Below are the code and all the weights of a small trained network. Each question names an input and a class and asks about switching units off, where a switched-off unit gives its printed mean instead of its output.

import numpy as np


def w(rows, s, z=0):
    codes = np.array(rows[::2]) - 128.0
    scale = np.full(codes.shape[1], s)
    scale[-1] = z or s
    return codes * scale


def f(y):
    return y / 2 * (1 + np.tanh(0.7978845608 * (y + 0.044715 * y**3)))


def log_softmax(a):
    a = a - a.max(-1, keepdims=True)
    return a - np.log(np.exp(a).sum(-1, keepdims=True))


def net(x, mask):
    res = np.array(x, float).reshape(1, 5) / 4 @ E
    y = f(res @ A[0][:, :-1].T + A[0][:, -1])
    res = res + np.where(mask, y, B[0][:, -1]) @ B[0][:, :-1]
    return log_softmax(res[-1] @ U[:, :-1].T + U[:, -1])


A, B = {}, {}
E = w([
[126,128,129,126,128,129],'x0',
[125,127,125,129,128,122],'x1',
[114,34,162,163,66,124],'x2',
[127,73,142,100,241,175],'x3',
[255,111,51,159,119,140],'x4',
],0.0094)
A[0] = w([
[125,158,128,115,155,129,213],'neuron 1',
[97,9,171,152,106,129,170],'neuron 2',
[89,152,141,109,96,124,134],'neuron 3',
[40,197,189,121,74,103,211],'neuron 4',
[174,243,70,145,122,106,207],'neuron 5',
[184,36,106,127,235,152,8],'neuron 6',
[64,171,153,126,90,124,165],'neuron 7',
[109,195,118,80,182,147,232],'neuron 8',
[117,192,140,127,191,133,252],'neuron 9',
[161,40,116,142,5,130,129],'neuron 10',
[39,89,177,97,222,134,92],'neuron 11',
],0.015,0.0037)
B[0] = w([
[144,166,128,133,136,131,167],'neuron 1',
[80,35,158,95,87,112,227],'neuron 2',
[132,102,133,119,155,150,160],'neuron 3',
[170,114,144,79,161,202,234],'neuron 4',
[127,155,8,105,69,113,241],'neuron 5',
[154,113,162,77,152,211,237],'neuron 6',
[146,113,140,113,139,175,188],'neuron 7',
[129,219,158,167,178,132,220],'neuron 8',
[141,206,154,135,169,116,210],'neuron 9',
[164,119,173,252,170,97,243],'neuron 10',
[53,135,110,178,86,33,253],'neuron 11',
],0.026,0.012)
U = w([
[168,195,106,22,183,219,201],'0',
[115,178,153,246,163,9,204],'1',
[168,2,186,88,135,198,66],'2',
[24,77,126,102,45,27,3],'3',
[122,163,13,121,34,52,88],'4',
],0.0056,0.0019)

Each question gives the input, the list of numbers given to net, and the class t.
The units are the neurons (one row each of A and B). Each row of codes is followed by its name. A weight is (code - 128) times the scale printed after its matrix; where a second scale follows, it is the last column's (A, B and U).
mask holds one flag per neuron, in row order. A switched-off neuron (its flag False) gives its mean, the last column of its row in B, instead of its output. The means were averaged over made-up inputs and are rounded, as every weight is.
A unit's drop is (log p(t) with every unit on - log p(t) with that unit switched off) / (log p(t) with every unit on - log p(t) with every unit switched off).
The circuit of an input: a set's keep is (log p(t) with only the set's units on - log p(t) with every unit switched off) / (log p(t) with every unit on - log p(t) with every unit switched off). Starting from all 11 units, units are removed one at a time, each time the one whose removal leaves the highest keep (on an exact tie, the one counted first), for as long as the keep stays at least 0.8.
units of the circuit, in order: the units of the circuit, biggest drop first
most important unit: the unit with the biggest drop
top k neurons: the k neurons with the biggest drops, biggest first
drop when u is switched off: that unit's drop, to one decimal
input [-4,1,-4,1,8], class 0: top 4 neurons -> neuron 11; neuron 6; neuron 2; neuron 10
input [7,-7,0,2,8], class 0: most important unit -> neuron 2
input [-3,0,5,4,0], class 3: units of the circuit, in order -> neuron 4; neuron 2
input [-3,2,-3,1,5], class 0: top 2 neurons -> neuron 11; neuron 6
input [-7,-8,8,-3,0], class 2: top 3 neurons -> neuron 2; neuron 11; neuron 8
input [-2,-8,8,3,0], class 3: top 4 neurons -> neuron 2; neuron 4; neuron 7; neuron 3
input [3,-5,4,1,5], class 2: top 2 neurons -> neuron 11; neuron 8
input [3,-2,-2,0,4], class 4: top 3 neurons -> neuron 4; neuron 5; neuron 6
input [5,6,8,-4,0], class 2: top 2 neurons -> neuron 2; neuron 11
input [3,8,1,6,-4], class 3: top 3 neurons -> neuron 10; neuron 11; neuron 2
input [0,-2,-8,0,1], class 4: top 3 neurons -> neuron 5; neuron 6; neuron 4
input [3,8,1,1,2], class 2: top 2 neurons -> neuron 11; neuron 5
input [5,0,1,8,-6], class 3: top 2 neurons -> neuron 11; neuron 10
input [4,7,0,-2,-7], class 0: units of the circuit, in order -> neuron 4
input [8,0,0,-5,8], class 4: top 2 neurons -> neuron 5; neuron 8
input [-7,-2,2,3,-8], class 3: drop when neuron 11 is switched off -> 3.4
input [-8,4,-5,-1,7], class 4: drop when neuron 5 is switched off -> 1.1
input [8,0,-3,-4,2], class 4: drop when neuron 5 is switched off -> 0.1
